Here is a tiny trained network, its code and every weight. The questions are about switching its units off for an input and a class, where a switched-off unit gives its printed mean instead of its output.

import numpy as np


def w(rows, s, z=0):
    codes = np.array(rows[::2]) - 128.0
    scale = np.full(codes.shape[1], s)
    scale[-1] = z or s
    return codes * scale


def norm(h):
    return h / np.sqrt((h * h).mean(-1, keepdims=True) + 1e-5)


def f(y):
    return np.maximum(y, 0)


def log_softmax(a):
    a = a - a.max(-1, keepdims=True)
    return a - np.log(np.exp(a).sum(-1, keepdims=True))


def net(x, mask):
    res = np.array(x, float).reshape(1, 7) / 4 @ E
    u = 0
    for l in range(3):
        y = f(norm(res) @ A[l][:, :-1].T + A[l][:, -1])
        res = res + np.where(mask[u : u + 4], y, B[l][:, -1]) @ B[l][:, :-1]
        u += 4
    return log_softmax(norm(res)[-1] @ U[:, :-1].T + U[:, -1])


A, B = {}, {}
E = w([
[208,129,144,176,119,35,122,114,191,95,76,124],'x0',
[103,147,126,109,134,109,108,226,40,102,142,138],'x1',
[151,193,157,185,88,127,169,146,123,176,184,193],'x2',
[143,87,173,64,123,121,159,94,156,153,152,109],'x3',
[75,128,167,82,179,62,132,142,168,161,140,161],'x4',
[116,106,93,127,97,178,134,160,3,78,152,87],'x5',
[166,74,122,120,141,117,114,112,100,89,101,78],'x6',
],0.0051)
A[0] = w([
[211,203,140,175,155,74,104,134,120,68,129,85,34],'L0N0',
[221,165,89,176,128,5,90,154,91,130,78,120,1],'L0N1',
[186,221,86,164,131,79,107,175,101,79,123,81,85],'L0N2',
[103,37,28,42,167,114,49,143,169,80,52,3,72],'L0N3',
],0.0043,0.0026)
B[0] = w([
[178,41,120,119,26,123,128,142,62,159,88,112,183],'L0N0',
[227,45,231,192,48,80,129,187,126,56,89,254,198],'L0N1',
[153,97,139,202,31,124,32,191,121,130,147,156,199],'L0N2',
[55,85,118,120,183,178,103,31,125,54,73,142,253],'L0N3',
],0.0058,0.0044)
A[1] = w([
[246,110,162,165,144,92,111,4,105,84,118,97,97],'L1N0',
[85,131,151,38,157,109,169,149,62,148,244,61,3],'L1N1',
[227,119,74,166,74,147,180,31,173,197,151,41,7],'L1N2',
[234,188,137,172,91,18,52,138,87,109,20,72,24],'L1N3',
],0.0036,0.0025)
B[1] = w([
[172,188,100,122,104,152,151,195,131,174,123,141,255],'L1N0',
[57,90,164,40,111,119,255,171,87,199,217,65,195],'L1N1',
[193,140,17,90,116,188,192,68,154,202,91,81,184],'L1N2',
[187,67,177,100,127,67,111,219,150,135,107,144,247],'L1N3',
],0.0069,0.0026)
A[2] = w([
[185,215,245,226,94,30,78,91,143,67,79,39,6],'L2N0',
[67,29,175,1,103,152,134,179,60,152,251,109,52],'L2N1',
[67,174,194,115,111,112,133,117,157,196,145,72,89],'L2N2',
[238,171,36,131,115,146,167,50,135,170,62,100,1],'L2N3',
],0.0044,0.0025)
B[2] = w([
[126,138,155,117,115,116,116,155,103,64,115,170,181],'L2N0',
[125,190,185,136,154,76,166,116,70,147,157,57,254],'L2N1',
[139,153,152,123,170,23,121,150,134,102,79,136,174],'L2N2',
[148,111,72,81,82,146,184,138,180,157,255,61,188],'L2N3',
],0.0084,0.0043)
U = w([
[6,5,50,40,220,192,29,9,113,8,18,55,186],'0',
[3,205,236,21,205,55,236,144,14,216,239,35,73],'1',
[53,217,201,128,202,13,105,124,251,229,125,226,175],'2',
[240,68,14,54,14,221,235,40,255,245,223,45,54],'3',
[233,11,195,218,7,24,26,255,121,20,48,236,194],'4',
[37,226,14,235,49,219,39,224,10,135,214,168,6],'5',
],0.0055,0.0024)

Each question gives the input, the list of numbers given to net, and the class t.
The units are the neurons (one row each of A and B). Each row of codes is followed by its name. A weight is (code - 128) times the scale printed after its matrix; where a second scale follows, it is the last column's (A, B and U).
mask holds one flag per neuron, layer by layer. A switched-off neuron (its flag False) gives its mean, the last column of its row in B, instead of its output. The means were averaged over made-up inputs and are rounded, as every weight is.
A unit's drop is (log p(t) with every unit on - log p(t) with that unit switched off) / (log p(t) with every unit on - log p(t) with every unit switched off).
The circuit of an input: a set's keep is (log p(t) with only the set's units on - log p(t) with every unit switched off) / (log p(t) with every unit on - log p(t) with every unit switched off). Starting from all 12 units, units are removed one at a time, each time the one whose removal leaves the highest keep (on an exact tie, the one counted first), for as long as the keep stays at least 0.8.
units of the circuit, in order: the units of the circuit, biggest drop first
unit that matters most: the unit with the biggest drop
k most important neurons: the k neurons with the biggest drops, biggest first
k most important neurons of layer l: the k neurons of layer l with the biggest drops, biggest first
drop of u: that unit's drop, to one decimal
input [-4,5,-2,-3,1,2,8], class 0: units of the circuit, in order	(L0N3)
input [-5,1,5,2,-3,-8,3], class 3: units of the circuit, in order	(L0N1; L1N2; L2N1)
input [-4,-5,7,-6,2,-7,6], class 3: 3 most important neurons	(L2N3; L1N2; L0N1)
input [3,-7,-4,0,-3,7,1], class 3: 2 most important neurons	(L2N3; L1N0)
input [3,7,6,-8,3,-7,-7], class 4: 2 most important neurons of layer 0	(L0N1; L0N2)
input [7,-6,6,1,-2,-3,0], class 3: 2 most important neurons	(L1N2; L2N3)
input [-7,3,1,-1,-4,8,2], class 1: 2 most important neurons	(L2N1; L1N1)
input [-8,-4,-2,-4,-2,-5,-1], class 0: 3 most important neurons of layer 0	(L0N0; L0N2; L0N1)
input [4,-8,-6,-4,-5,0,0], class 3: 2 most important neurons	(L2N3; L1N0)
input [6,-6,-4,0,-1,0,-3], class 3: drop of L2N3	0.3
input [-6,1,-6,1,-7,3,-8], class 1: drop of L2N1	0.6
input [0,-8,0,-2,2,-7,0], class 3: drop of L1N1	0.0
input [-2,3,-7,3,8,0,0], class 0: drop of L0N3	3.6
input [4,-2,-5,6,3,-2,4], class 0: unit that matters most	L0N3
